Here is a tiny trained network, its code and every weight. The questions are about switching its units off for an input and a class, where a switched-off unit gives its printed mean instead of its output.

import numpy as np


def w(rows, s, z=0):
    codes = np.array(rows[::2]) - 128.0
    scale = np.full(codes.shape[1], s)
    scale[-1] = z or s
    return codes * scale


def norm(h):
    return h / np.sqrt((h * h).mean(-1, keepdims=True) + 1e-5)


def f(y):
    return np.maximum(y, 0)


def log_softmax(a):
    a = a - a.max(-1, keepdims=True)
    return a - np.log(np.exp(a).sum(-1, keepdims=True))


def net(x, mask):
    res = np.array(x, float).reshape(1, 6) / 4 @ E
    u = 0
    for l in range(2):
        y = f(norm(res) @ A[l][:, :-1].T + A[l][:, -1])
        res = res + np.where(mask[u : u + 11], y, B[l][:, -1]) @ B[l][:, :-1]
        u += 11
    return log_softmax(norm(res)[-1] @ U[:, :-1].T + U[:, -1])


A, B = {}, {}
E = w([
[127,129,126,127,126,128,128,126,126,128],'x0',
[197,128,163,124,125,86,160,72,128,37],'x1',
[147,128,148,138,117,253,126,124,136,97],'x2',
[127,128,129,131,128,127,129,127,126,128],'x3',
[237,128,123,137,133,136,139,79,100,201],'x4',
[129,123,131,122,132,128,129,130,131,128],'x5',
],0.0045)
A[0] = w([
[234,123,149,113,133,91,143,117,143,61,3],'L0N0',
[69,132,117,120,102,127,131,125,132,124,106],'L0N1',
[122,126,115,118,131,9,123,134,128,178,206],'L0N2',
[135,120,131,113,138,110,132,118,132,58,101],'L0N3',
[98,135,95,126,110,78,124,121,121,164,99],'L0N4',
[111,129,122,129,117,2,138,106,120,130,137],'L0N5',
[88,122,113,117,123,119,135,118,118,59,115],'L0N6',
[28,123,145,111,138,132,132,146,153,93,176],'L0N7',
[151,126,148,124,127,92,137,118,140,15,94],'L0N8',
[184,123,131,117,133,141,142,110,128,199,93],'L0N9',
[80,138,128,132,126,26,130,134,146,141,113],'L0N10',
],0.0092,0.0031)
B[0] = w([
[156,136,100,147,145,123,156,47,55,109,215],'L0N0',
[150,121,123,115,150,130,137,108,111,123,180],'L0N1',
[97,151,249,188,117,84,166,101,122,90,254],'L0N2',
[105,141,135,120,123,124,109,161,159,123,180],'L0N3',
[97,131,146,144,122,82,133,110,128,134,184],'L0N4',
[169,89,73,84,163,120,93,177,114,184,233],'L0N5',
[94,141,148,150,148,145,120,175,144,121,192],'L0N6',
[177,141,118,132,133,117,164,51,86,119,252],'L0N7',
[78,133,144,117,129,133,121,195,178,132,219],'L0N8',
[70,123,135,116,125,133,110,176,166,150,214],'L0N9',
[160,101,84,113,147,93,90,182,116,149,219],'L0N10',
],0.012,0.0077)
A[1] = w([
[134,109,103,72,98,161,96,169,176,156,7],'L1N0',
[172,120,102,108,95,226,134,71,116,141,47],'L1N1',
[67,128,166,156,114,118,73,235,182,126,154],'L1N2',
[155,152,85,132,100,232,154,49,120,78,70],'L1N3',
[63,153,154,146,98,221,116,171,215,113,181],'L1N4',
[211,121,192,159,152,153,155,87,59,109,145],'L1N5',
[103,143,203,127,67,104,138,172,203,65,3],'L1N6',
[150,92,70,81,134,174,55,254,157,172,21],'L1N7',
[137,169,99,111,112,158,161,93,155,42,146],'L1N8',
[191,87,123,146,103,33,96,122,134,155,63],'L1N9',
[108,102,53,72,84,179,97,139,171,199,72],'L1N10',
],0.0091,0.0015)
B[1] = w([
[183,109,118,122,118,198,111,121,66,140,157],'L1N0',
[115,95,144,153,89,126,86,164,192,126,179],'L1N1',
[118,149,154,104,111,200,146,147,228,128,255],'L1N2',
[149,108,153,119,104,160,98,192,224,102,208],'L1N3',
[99,162,156,156,133,98,176,43,38,163,227],'L1N4',
[127,121,76,161,142,76,105,107,80,108,240],'L1N5',
[77,144,118,157,177,80,148,94,154,199,179],'L1N6',
[167,102,113,50,149,79,124,192,66,107,196],'L1N7',
[130,95,152,136,71,147,95,143,168,178,187],'L1N8',
[112,165,51,119,95,254,150,47,123,84,209],'L1N9',
[198,101,168,140,79,145,110,119,87,114,171],'L1N10',
],0.013,0.0089)
U = w([
[135,142,50,159,157,85,141,43,32,89,219],'0',
[42,175,203,148,130,137,180,102,179,192,164],'1',
[159,67,130,178,67,126,49,169,202,93,167],'2',
[196,106,201,77,79,179,140,139,17,161,1],'3',
[126,141,98,21,193,124,144,244,150,97,34],'4',
],0.011,0.0016)

Each question gives the input, the list of numbers given to net, and the class t.
The units are the neurons (one row each of A and B). Each row of codes is followed by its name. A weight is (code - 128) times the scale printed after its matrix; where a second scale follows, it is the last column's (A, B and U).
mask holds one flag per neuron, layer by layer. A switched-off neuron (its flag False) gives its mean, the last column of its row in B, instead of its output. The means were averaged over made-up inputs and are rounded, as every weight is.
A unit's drop is (log p(t) with every unit on - log p(t) with that unit switched off) / (log p(t) with every unit on - log p(t) with every unit switched off).
The circuit of an input: a set's keep is (log p(t) with only the set's units on - log p(t) with every unit switched off) / (log p(t) with every unit on - log p(t) with every unit switched off). Starting from the 12 units with the biggest drops (on a tie, the unit counted first), units are removed one at a time, each time the one whose removal leaves the highest keep (on an exact tie, the one counted first), for as long as the keep stays at least 0.8.
units of the circuit, in order: the units of the circuit, biggest drop first
most important unit: the unit with the biggest drop
k most important neurons: the k neurons with the biggest drops, biggest first
k most important neurons of layer l: the k neurons of layer l with the biggest drops, biggest first
input [8,4,7,-5,-1,8], class 1: most important unit : L0N5
input [-8,2,-3,7,-6,1], class 4: 2 most important neurons of layer 0 : [L0N5 L0N10]
input [2,2,0,8,-8,0], class 4: 2 most important neurons of layer 0 : [L0N2 L0N8]
input [-3,-8,-6,-2,-1,1], class 0: 2 most important neurons : [L0N8 L0N9]
input [4,-5,5,-6,2,5], class 3: 2 most important neurons : [L0N2 L0N7]
input [-8,-4,1,-6,-1,3], class 2: 2 most important neurons : [L0N2 L0N10]
input [-2,6,0,-7,0,2], class 4: 3 most important neurons : [L0N8 L0N2 L0N7]
input [-6,1,8,-8,5,-8], class 2: 2 most important neurons of layer 0 : [L0N8 L0N2]
input [-8,-3,2,4,-7,0], class 2: 2 most important neurons : [L0N7 L0N2]
input [-3,-4,7,5,1,0], class 3: 2 most important neurons : [L0N7 L0N0]
input [-5,6,4,3,1,6], class 2: 2 most important neurons : [L0N0 L0N9]
input [1,0,-8,4,-5,-8], class 0: 3 most important neurons : [L0N7 L0N9 L0N2]
input [5,1,1,7,1,8], class 2: 3 most important neurons : [L0N0 L0N10 L0N2]
input [1,-7,-5,0,-7,-5], class 0: units of the circuit, in order : [L0N7]
input [-3,-2,1,-7,2,6], class 3: 2 most important neurons : [L0N2 L1N7]
input [2,3,2,0,5,8], class 2: 3 most important neurons : [L0N0 L0N2 L0N10]
input [-6,0,-5,4,8,-1], class 1: 3 most important neurons : [L0N9 L0N7 L0N2]
input [2,6,-8,3,-5,5], class 4: 2 most important neurons : [L0N5 L0N10]
input [-7,7,0,-5,-2,-7], class 4: 3 most important neurons : [L0N2 L0N8 L0N5]
input [-8,2,-1,7,2,0], class 0: units of the circuit, in order : [L0N0]
input [2,1,-1,5,-5,7], class 4: 3 most important neurons : [L0N8 L0N0 L0N6]
input [-6,-7,-5,5,0,-5], class 0: 2 most important neurons of layer 0 : [L0N8 L0N9]
input [-7,7,7,7,0,-4], class 1: 2 most important neurons of layer 1 : [L1N4 L1N6]
input [0,0,-1,5,-1,-6], class 0: 2 most important neurons of layer 0 : [L0N7 L0N2]
input [4,-8,1,5,-8,-1], class 2: 3 most important neurons of layer 0 : [L0N7 L0N2 L0N5]
input [2,1,-6,-5,-5,2], class 4: 2 most important neurons of layer 1 : [L1N4 L1N5]
input [3,4,-4,-2,-4,7], class 4: units of the circuit, in order : [L0N5]
input [8,-3,-3,-4,0,7], class 0: 2 most important neurons of layer 0 : [L0N8 L0N9]
input [-7,-7,5,8,2,-6], class 3: 2 most important neurons of layer 0 : [L0N2 L0N7]
